Below are the code and all the weights of a small trained network. Each question names an input and a class and asks about switching units off, where a switched-off unit gives its printed mean instead of its output.

import numpy as np


def w(rows, s, z=0):
    codes = np.array(rows[::2]) - 128.0
    scale = np.full(codes.shape[1], s)
    scale[-1] = z or s
    return codes * scale


def f(y):
    return y / 2 * (1 + np.tanh(0.7978845608 * (y + 0.044715 * y**3)))


def log_softmax(a):
    a = a - a.max(-1, keepdims=True)
    return a - np.log(np.exp(a).sum(-1, keepdims=True))


def net(x, mask):
    res = np.array(x, float).reshape(1, 5) / 4 @ E
    y = f(res @ A[0][:, :-1].T + A[0][:, -1])
    res = res + np.where(mask, y, B[0][:, -1]) @ B[0][:, :-1]
    return log_softmax(res[-1] @ U[:, :-1].T + U[:, -1])


A, B = {}, {}
E = w([
[55,80,152,129,135,203,87,75,27,165,55],'x0',
[120,62,169,39,104,88,69,139,184,82,65],'x1',
[153,113,157,203,131,5,96,153,128,202,54],'x2',
[227,142,202,131,69,158,128,27,158,173,122],'x3',
[118,255,58,87,144,196,116,131,217,175,15],'x4',
],0.0083)
A[0] = w([
[116,100,116,31,122,185,144,120,100,63,201,96],'n0',
[181,183,108,127,118,62,181,167,215,133,245,68],'n1',
[134,161,107,185,134,36,89,162,108,253,70,103],'n2',
[128,95,139,58,114,116,83,128,169,86,84,74],'n3',
[123,221,113,228,173,179,202,132,82,161,150,50],'n4',
[106,128,111,111,130,153,125,113,47,135,75,45],'n5',
[116,242,54,105,122,171,119,116,197,167,12,2],'n6',
[70,120,163,173,108,201,121,120,95,148,73,64],'n7',
[107,110,118,112,148,163,129,83,60,165,64,97],'n8',
[101,78,199,16,101,112,38,169,229,31,53,61],'n9',
[143,202,116,170,174,117,172,123,113,153,185,48],'n10',
[183,181,69,140,108,98,165,174,250,96,144,92],'n11',
[185,188,169,108,80,170,107,27,183,197,144,84],'n12',
[47,122,104,150,97,158,79,54,91,180,124,98],'n13',
[71,116,96,140,181,115,103,191,135,102,110,108],'n14',
[65,160,58,91,214,100,159,195,99,89,90,86],'n15',
[128,176,81,76,124,214,173,80,109,73,161,86],'n16',
[118,207,100,48,127,183,194,90,105,25,105,65],'n17',
[198,79,192,105,39,117,175,51,125,158,153,97],'n18',
[53,117,97,125,172,83,107,193,112,101,165,53],'n19',
[185,169,182,121,55,140,140,59,152,142,91,118],'n20',
],0.0074,0.0035)
B[0] = w([
[206,90,172,158,161,65,147,89,158,105,51,205],'n0',
[112,67,124,99,77,150,38,103,154,131,132,235],'n1',
[232,127,177,131,182,49,122,98,160,120,19,234],'n2',
[95,170,186,153,167,208,138,144,140,172,188,174],'n3',
[85,233,187,161,208,221,118,59,143,229,214,206],'n4',
[122,67,125,90,111,160,100,154,138,130,145,157],'n5',
[123,49,141,238,63,50,170,58,2,24,229,254],'n6',
[143,87,113,92,87,149,73,139,174,143,143,174],'n7',
[131,52,65,49,133,144,52,145,172,102,156,181],'n8',
[90,194,207,195,169,225,123,73,131,226,184,240],'n9',
[124,126,138,110,141,172,112,112,121,172,143,171],'n10',
[126,66,109,71,91,176,42,134,150,111,144,224],'n11',
[121,147,90,82,68,158,207,166,108,172,77,216],'n12',
[105,88,95,78,123,157,66,120,170,107,163,180],'n13',
[145,128,97,85,110,157,201,142,97,133,105,179],'n14',
[121,180,55,82,98,169,187,203,124,149,69,205],'n15',
[206,149,208,114,171,68,122,102,147,96,33,198],'n16',
[196,123,133,125,158,96,133,79,133,111,101,189],'n17',
[86,100,91,110,117,183,209,191,66,112,98,221],'n18',
[137,159,115,86,74,163,181,192,34,134,97,185],'n19',
[108,157,92,82,105,169,188,193,144,133,87,203],'n20',
],0.0082,0.0094)
U = w([
[112,162,60,77,102,159,206,172,108,146,105,100],'0',
[101,185,155,155,194,175,105,107,141,204,196,116],'1',
[121,89,75,70,102,147,7,131,174,111,157,97],'2',
[123,82,131,190,100,99,158,113,35,61,204,174],'3',
[182,141,144,121,200,93,123,112,169,114,55,88],'4',
[95,144,100,142,151,111,144,129,165,115,143,254],'5',
],0.013,0.006)

Each question gives the input, the list of numbers given to net, and the class t.
The units are the neurons (one row each of A and B). Each row of codes is followed by its name. A weight is (code - 128) times the scale printed after its matrix; where a second scale follows, it is the last column's (A, B and U).
mask holds one flag per neuron, in row order. A switched-off neuron (its flag False) gives its mean, the last column of its row in B, instead of its output. The means were averaged over made-up inputs and are rounded, as every weight is.
A unit's drop is (log p(t) with every unit on - log p(t) with that unit switched off) / (log p(t) with every unit on - log p(t) with every unit switched off).
The circuit of an input: a set's keep is (log p(t) with only the set's units on - log p(t) with every unit switched off) / (log p(t) with every unit on - log p(t) with every unit switched off). Starting from the 12 units with the biggest drops (on a tie, the unit counted first), units are removed one at a time, each time the one whose removal leaves the highest keep (on an exact tie, the one counted first), for as long as the keep stays at least 0.8.
circuit, biggest first: the units of the circuit, biggest drop first
most important unit: the unit with the biggest drop
k most important neurons: the k neurons with the biggest drops, biggest first
drop of u: that unit's drop, to one decimal
input [-7,6,7,2,-6], class 2: 3 most important neurons	n6, n1, n4
input [0,-7,-8,-6,1], class 4: circuit, biggest first	n16
input [2,1,-6,-8,-6], class 0: 2 most important neurons	n6, n15
input [8,5,5,-5,7], class 2: 4 most important neurons	n8, n7, n13, n5
input [-6,1,-7,6,-6], class 4: 3 most important neurons	n6, n0, n16
input [-5,1,-7,8,-1], class 0: 2 most important neurons	n12, n18
input [4,5,8,-4,-7], class 4: 3 most important neurons	n6, n2, n18
input [-1,5,5,-4,-3], class 1: 3 most important neurons	n9, n6, n0
input [-1,0,-8,1,8], class 3: 2 most important neurons	n6, n2
input [-7,2,-7,-8,-8], class 0: 3 most important neurons	n6, n19, n15
input [5,4,-5,6,-5], class 0: 2 most important neurons	n6, n18
input [8,-3,7,-3,3], class 2: 3 most important neurons	n8, n13, n7
input [-7,-5,-5,6,-6], class 2: 2 most important neurons	n1, n6
input [-8,0,1,5,-8], class 2: 2 most important neurons	n1, n6
input [-6,-2,-4,5,0], class 2: most important unit	n1
input [5,5,0,6,-5], class 0: circuit, biggest first	n18, n6
input [4,-6,3,-2,4], class 1: drop of n4	3.3
input [-1,4,8,-2,8], class 3: drop of n6	1.7
input [2,2,-2,-7,-6], class 0: drop of n15	0.1
input [7,8,-2,-4,-1], class 1: most important unit	n9
